Below is a small trained network, with its code and all its weights. Each question gives an input and a class and asks what happens when units are switched off, that is, made to give their printed mean instead of their output.

import numpy as np


def w(rows, s, z=0):
    codes = np.array(rows[::2]) - 128.0
    scale = np.full(codes.shape[1], s)
    scale[-1] = z or s
    return codes * scale


def norm(h):
    return h / np.sqrt((h * h).mean(-1, keepdims=True) + 1e-5)


def f(y):
    return y / 2 * (1 + np.tanh(0.7978845608 * (y + 0.044715 * y**3)))


def log_softmax(a):
    a = a - a.max(-1, keepdims=True)
    return a - np.log(np.exp(a).sum(-1, keepdims=True))


def net(x, mask):
    res = np.array(x, float).reshape(1, 5) / 4 @ E
    u = 0
    for l in range(3):
        y = f(norm(res) @ A[l][:, :-1].T + A[l][:, -1])
        res = res + np.where(mask[u : u + 4], y, B[l][:, -1]) @ B[l][:, :-1]
        u += 4
    return log_softmax(norm(res)[-1] @ U[:, :-1].T + U[:, -1])


A, B = {}, {}
E = w([
[191,121,206,176,190,77,91,95,217,38,31],'x0',
[160,185,136,15,183,120,139,185,68,131,157],'x1',
[108,199,94,75,80,253,178,190,160,140,80],'x2',
[228,35,207,101,96,103,48,125,123,81,218],'x3',
[65,148,134,138,108,185,121,128,165,190,154],'x4',
],0.0042)
A[0] = w([
[164,60,200,105,2,204,114,170,155,100,226,23],'0.n0',
[33,99,85,239,54,178,145,107,167,189,62,80],'0.n1',
[103,144,102,164,189,32,168,122,49,148,72,87],'0.n2',
[158,101,207,138,83,254,94,139,212,145,112,2],'0.n3',
],0.0042,0.0038)
B[0] = w([
[100,83,71,179,87,18,120,92,127,135,166,191],'0.n0',
[191,180,163,133,130,147,192,64,108,169,168,253],'0.n1',
[91,143,74,177,65,55,78,115,115,75,180,175],'0.n2',
[99,199,2,213,55,10,92,130,153,54,136,149],'0.n3',
],0.0061,0.0032)
A[1] = w([
[131,165,127,172,109,186,152,80,210,62,22,142],'1.n0',
[54,93,73,135,61,182,151,82,91,184,190,28],'1.n1',
[149,36,134,151,104,104,59,124,160,98,140,6],'1.n2',
[164,2,221,111,186,110,35,115,88,80,156,203],'1.n3',
],0.0052,0.0021)
B[1] = w([
[222,57,197,199,117,51,175,125,145,254,184,200],'1.n0',
[227,104,221,155,148,71,172,126,172,187,164,202],'1.n1',
[174,33,179,100,109,91,90,217,154,77,63,175],'1.n2',
[175,162,113,152,94,202,233,120,148,235,162,253],'1.n3',
],0.0052,0.0055)
A[2] = w([
[180,88,190,175,141,138,136,151,197,118,9,113],'2.n0',
[165,78,144,99,2,198,55,147,161,109,175,131],'2.n1',
[204,41,169,126,148,113,155,109,123,119,122,112],'2.n2',
[120,104,125,136,151,146,133,123,115,118,113,6],'2.n3',
],0.0064,0.002)
B[2] = w([
[173,142,126,163,134,117,184,34,82,238,206,231],'2.n0',
[165,141,84,254,144,41,176,5,61,128,147,198],'2.n1',
[33,224,107,128,82,101,181,188,90,198,184,254],'2.n2',
[60,88,143,128,125,91,82,123,52,110,140,100],'2.n3',
],0.0061,0.005)
U = w([
[113,108,189,107,161,154,57,112,169,111,102,14],'0',
[122,91,158,115,139,148,77,149,148,106,82,2],'1',
[48,135,127,134,157,127,56,121,148,102,109,4],'2',
[127,169,123,10,159,211,148,211,117,122,93,83],'3',
[122,119,77,166,124,63,88,99,106,51,125,181],'4',
[168,152,139,158,122,113,192,108,121,203,179,230],'5',
[108,68,183,99,127,137,64,153,152,99,80,3],'6',
],0.013,0.003)

Each question gives the input, the list of numbers given to net, and the class t.
The units are the neurons (one row each of A and B). Each row of codes is followed by its name. A weight is (code - 128) times the scale printed after its matrix; where a second scale follows, it is the last column's (A, B and U).
mask holds one flag per neuron, layer by layer. A switched-off neuron (its flag False) gives its mean, the last column of its row in B, instead of its output. The means were averaged over made-up inputs and are rounded, as every weight is.
A unit's drop is (log p(t) with every unit on - log p(t) with that unit switched off) / (log p(t) with every unit on - log p(t) with every unit switched off).
The circuit of an input: a set's keep is (log p(t) with only the set's units on - log p(t) with every unit switched off) / (log p(t) with every unit on - log p(t) with every unit switched off). Starting from all 12 units, units are removed one at a time, each time the one whose removal leaves the highest keep (on an exact tie, the one counted first), for as long as the keep stays at least 0.8.
units of the circuit, in order: the units of the circuit, biggest drop first
k most important neurons: the k neurons with the biggest drops, biggest first
k most important neurons of layer l: the k neurons of layer l with the biggest drops, biggest first
drop when u is switched off: that unit's drop, to one decimal
input [8,4,-5,-8,-7], class 4: units of the circuit, in order => 0.n2
input [7,3,-5,-8,-6], class 4: units of the circuit, in order => 0.n2; 1.n3
input [-1,7,6,6,-8], class 3: units of the circuit, in order => 2.n0; 1.n0
input [4,-8,7,8,0], class 4: 2 most important neurons => 0.n3; 0.n0
input [7,-2,7,8,2], class 4: 3 most important neurons of layer 0 => 0.n3; 0.n0; 0.n1
input [-3,6,-6,-8,2], class 4: 2 most important neurons => 1.n3; 0.n2
input [-5,-2,-7,-4,-4], class 4: 2 most important neurons => 0.n2; 1.n3
input [-5,7,-3,-6,8], class 3: 3 most important neurons of layer 2 => 2.n1; 2.n0; 2.n2
input [-4,5,-2,-4,0], class 3: 2 most important neurons of layer 2 => 2.n1; 2.n0
input [0,-2,-5,-6,-3], class 4: drop when 0.n2 is switched off => 0.3
input [-4,-4,7,8,5], class 4: drop when 1.n0 is switched off => 0.1
input [5,-1,2,5,8], class 4: drop when 0.n3 is switched off => 0.7
